Here is a tiny trained network, its code and every weight. The questions are about switching its units off for an input and a class, where a switched-off unit gives its printed mean instead of its output.

import numpy as np


def w(rows, s, z=0):
    codes = np.array(rows[::2]) - 128.0
    scale = np.full(codes.shape[1], s)
    scale[-1] = z or s
    return codes * scale


def norm(h):
    return h / np.sqrt((h * h).mean(-1, keepdims=True) + 1e-5)


def f(y):
    return y / 2 * (1 + np.tanh(0.7978845608 * (y + 0.044715 * y**3)))


def log_softmax(a):
    a = a - a.max(-1, keepdims=True)
    return a - np.log(np.exp(a).sum(-1, keepdims=True))


def net(x, mask):
    res = np.array(x, float).reshape(1, 6) / 4 @ E
    u = 0
    for l in range(2):
        y = f(norm(res) @ A[l][:, :-1].T + A[l][:, -1])
        res = res + np.where(mask[u : u + 3], y, B[l][:, -1]) @ B[l][:, :-1]
        u += 3
    return log_softmax(norm(res)[-1] @ U[:, :-1].T + U[:, -1])


A, B = {}, {}
E = w([
[132,141,67,220,145,84,18,173,94,178,146,217],'x0',
[174,168,92,2,89,132,179,94,169,208,60,137],'x1',
[38,202,102,147,198,91,150,101,100,119,202,99],'x2',
[123,142,119,139,129,169,129,129,131,133,124,132],'x3',
[116,102,130,128,134,115,121,109,110,157,107,110],'x4',
[134,136,119,114,122,127,128,134,116,82,123,138],'x5',
],0.0084)
A[0] = w([
[174,3,175,209,97,194,137,184,200,68,106,62,52],'L0N1',
[178,132,165,154,184,136,54,92,112,155,80,244,3],'L0N2',
[220,224,115,116,191,91,117,4,103,163,102,177,247],'L0N3',
],0.0044,0.00068)
B[0] = w([
[107,97,127,112,181,144,89,92,179,116,39,170,253],'L0N1',
[137,97,124,203,85,95,117,185,114,131,156,145,183],'L0N2',
[163,190,37,45,59,118,199,180,66,171,250,202,183],'L0N3',
],0.013,0.0039)
A[1] = w([
[156,143,148,157,40,194,84,254,172,203,100,151,111],'L1N1',
[84,133,121,91,195,82,193,127,76,133,168,130,254],'L1N2',
[209,155,163,61,115,142,143,112,113,146,125,132,98],'L1N3',
],0.0064,0.0032)
B[1] = w([
[150,105,129,102,111,36,147,115,79,92,124,140,216],'L1N1',
[76,166,158,125,155,180,134,145,169,107,172,75,255],'L1N2',
[248,117,101,125,117,133,121,127,151,169,20,136,181],'L1N3',
],0.011,0.0049)
U = w([
[95,43,184,124,183,177,42,68,209,79,41,122,244],'0',
[221,75,135,82,87,189,153,92,171,187,38,102,123],'1',
[131,38,153,231,129,80,27,177,119,107,89,199,53],'2',
[187,89,81,94,80,76,101,144,84,152,117,189,252],'3',
[48,88,225,177,176,206,178,77,124,60,176,55,217],'4',
[119,202,116,26,141,188,167,61,204,152,159,54,12],'5',
[94,195,110,223,195,90,2,163,86,106,210,85,47],'6',
[57,165,71,90,128,124,156,193,106,202,193,186,68],'7',
],0.0086,0.0025)

Each question gives the input, the list of numbers given to net, and the class t.
The units are the neurons (one row each of A and B). Each row of codes is followed by its name. A weight is (code - 128) times the scale printed after its matrix; where a second scale follows, it is the last column's (A, B and U).
mask holds one flag per neuron, layer by layer. A switched-off neuron (its flag False) gives its mean, the last column of its row in B, instead of its output. The means were averaged over made-up inputs and are rounded, as every weight is.
A unit's drop is (log p(t) with every unit on - log p(t) with that unit switched off) / (log p(t) with every unit on - log p(t) with every unit switched off).
The circuit of an input: a set's keep is (log p(t) with only the set's units on - log p(t) with every unit switched off) / (log p(t) with every unit on - log p(t) with every unit switched off). Starting from all 6 units, units are removed one at a time, each time the one whose removal leaves the highest keep (on an exact tie, the one counted first), for as long as the keep stays at least 0.8.
units of the circuit, in order: the units of the circuit, biggest drop first
k most important neurons: the k neurons with the biggest drops, biggest first
k most important neurons of layer l: the k neurons of layer l with the biggest drops, biggest first
drop of u: that unit's drop, to one decimal
input [-2,-6,-2,-4,0,6], class 0: units of the circuit, in order : [L0N1]
input [5,8,-5,8,6,0], class 3: units of the circuit, in order : [L1N1 L0N2]
input [3,6,-8,7,-1,-7], class 3: 2 most important neurons : [L1N1 L0N2]
input [0,-4,-7,-1,-5,8], class 0: 2 most important neurons : [L0N1 L0N3]
input [2,1,-5,6,4,-2], class 3: 2 most important neurons : [L1N1 L1N2]
input [-2,-5,0,-8,2,-7], class 0: 2 most important neurons : [L0N1 L0N3]
input [-1,0,2,5,-8,-1], class 4: 2 most important neurons : [L0N3 L1N3]
input [0,-6,-1,-5,0,-2], class 0: 2 most important neurons : [L0N1 L0N3]
input [-2,-2,-7,7,5,-5], class 0: 2 most important neurons of layer 0 : [L0N1 L0N3]
input [-8,-5,-6,1,-6,-2], class 0: drop of L0N1 : 0.4
input [1,1,1,2,6,-6], class 7: drop of L0N3 : 0.3
input [-2,-7,-8,-8,-3,-5], class 0: drop of L0N1 : 1.0
